Read these off the grid that follows.
1) Report the largest entry in the first row.
2) Report the last entry, reading row by row.
3) Report the smallest entry in the first row.
4) Report the first entry on the diagonal from the top-right corner.
5) Report the second entry on the main diagonal.
6) Report the entry just right of the smallest entry.
7) Report the third entry on the diagonal from the top-right corner.
8) Report the bottom entry of the column that holds the smallest entry.
[[153 111 107 152 114]
 [113 127 131 113 131]
 [108 149 150 111 123]
 [117 110 114 112 148]
 [147 108 109 144 120]
 [117 144 143 120 115]
 [122 114 118 117 149]
 [137 119 120 137 123]
 [151 113 108 151 113]
 [110 150 151 114 122]
 [120 119 122 116 145]
 [137 128 124 136 123]
 [127 122 127 126 125]
 [149 112 111 148 115]
 [148 118 113 148 113]
 [133 108 110 130 133]]
1) 153
2) 133
3) 107
4) 114
5) 127
6) 152
7) 150
8) 110

Read these off the array that follows. Counting starts at 1.
1) Find the entry in row 1 and column 2.
2) Find the entry at row 1, column 1.
3) Find the entry just right of 127.
4) Find the entry just right of 114.
5) Find the entry directly below the smallest entry.
6) Find the entry directly below 134.
[[116 120 115 148 129 133 125 123 125]
 [132 138 120 144 113 132 124 129 136]
 [125 114 123 111 120 131 123 132 126]
 [116 135 131 108 109 115 152 125 130]
 [134 118 122 135 136 133 129 122 118]
 [123 120 142 118 122 133 127 152 148]]
1) 120
2) 116
3) 152
4) 123
5) 135
6) 123

Read these off the table that follows. Counting starts at 1.
1) Give the entry in the top-right corner.
2) Give the entry just right of 151.
3) Give the entry at row 1, column 3.
4) Give the entry in the top-left corner.
5) Give the entry in the bottom-left corner.
6) Give the entry directly below 116.
7) Give the entry in row 1 and column 2.
8) Give the entry at row 3, column 2.
139  134  116  122  140  134
144  138  125  114  113  121
150  122  109  140  143  110
135  121  110  110  120  135
123  143  152  141  119  105
131  151  150  129  107  105
137  134  118  123  139  130
1) 134
2) 150
3) 116
4) 139
5) 137
6) 125
7) 134
8) 122

Questions about the matrix below.
1) Report the bottom-left entry.
2) Report the last entry, reading row by row.
3) Report the top-left entry.
4) Report the top-right entry.
5) Report the third entry on the main diagonal.
6) Report the maximum.
7) Report the fifth entry in reading order.
8) Report the second entry on the main diagonal.
[[106 135 151 102 149 124 105 135 149 103]
 [151 131 109 148 110 129 143 100 125 134]
 [135 128 119 146 143 131 127 136 115 132]
 [109 129 134 117 128 140 149 131 140 149]
 [152 147 116 139 101 123 143 101 147 134]
 [142 126 113 147 115 153 124 112 118 137]
 [138 130 127 118 135 126 136 140 128 120]
 [155 148 124 126 103 112 128 109 132  99]
 [105 137 136 109 126 145 115 147 141 124]
 [137 129 102 139 151 129 152 144 103 138]
 [123 114 141 125 138 124 108 127 133 123]
 [103 139 126 125 119 141 112 130 132 123]
 [123 122 123 143 109 144 118 113 122 108]
 [120 143 118 120 113 124 125 127 136 114]]
1) 120
2) 114
3) 106
4) 103
5) 119
6) 155
7) 149
8) 131

M =
[[155 138 109 148 144 119]
 [131 156 121 136 121 144]
 [149 156 138 138 106 143]
 [100 140 117 147 139 139]
 [110 117 109 109 127 152]
 [149 155 144 139 111 129]]
Rows and columns are numbered from 1.
The top-right entry is 119
Find the entry in row 3 and column 1.
A: 149
Find the bottom-right entry.
A: 129
Find the entry at row 1, column 2.
A: 138
The entry in the top-left corner: 155
The entry at row 1, column 3 is 109
The entry just right of 136 is 121
The entry in the bottom-left corner is 149
Find the entry just left of 140.
A: 100

Questions about the matrix below. Indices start at 1.
1) The entry in the top-left corner?
2) The entry in row 1 and column 3?
3) The entry in row 2 and column 1?
4) The entry in the top-right corner?
5) The bottom-right entry?
6) The maximum?
7) The entry just right of 129?
129	100	140	122	137
117	125	126	130	145
155	131	126	119	139
114	125	117	132	121
114	125	134	125	137
145	147	100	121	131
1) 129
2) 140
3) 117
4) 137
5) 131
6) 155
7) 100

m =
[[137 143 108 121 134 152 149 124]
 [129 122 132 127 111 114 137 122]
 [117 118 133 144 103 104 131 113]
 [133 139 111 132 117 136 155 110]]
The bottom entry of the column that holds the smallest entry?
Answer: 117
The last entry, reading row by row is 110
The minimum?
Answer: 103
The entry directly above the largest entry?
Answer: 131
The second smallest entry: 104
The 1st entry on the diagonal from the top-right corner -> 124
The first entry in reading order?
Answer: 137
The smallest entry in the first row is 108
The second entry, reading row by row?
Answer: 143
The third-last entry, reading row by row?
Answer: 136
The entry in the bottom-left corner?
Answer: 133
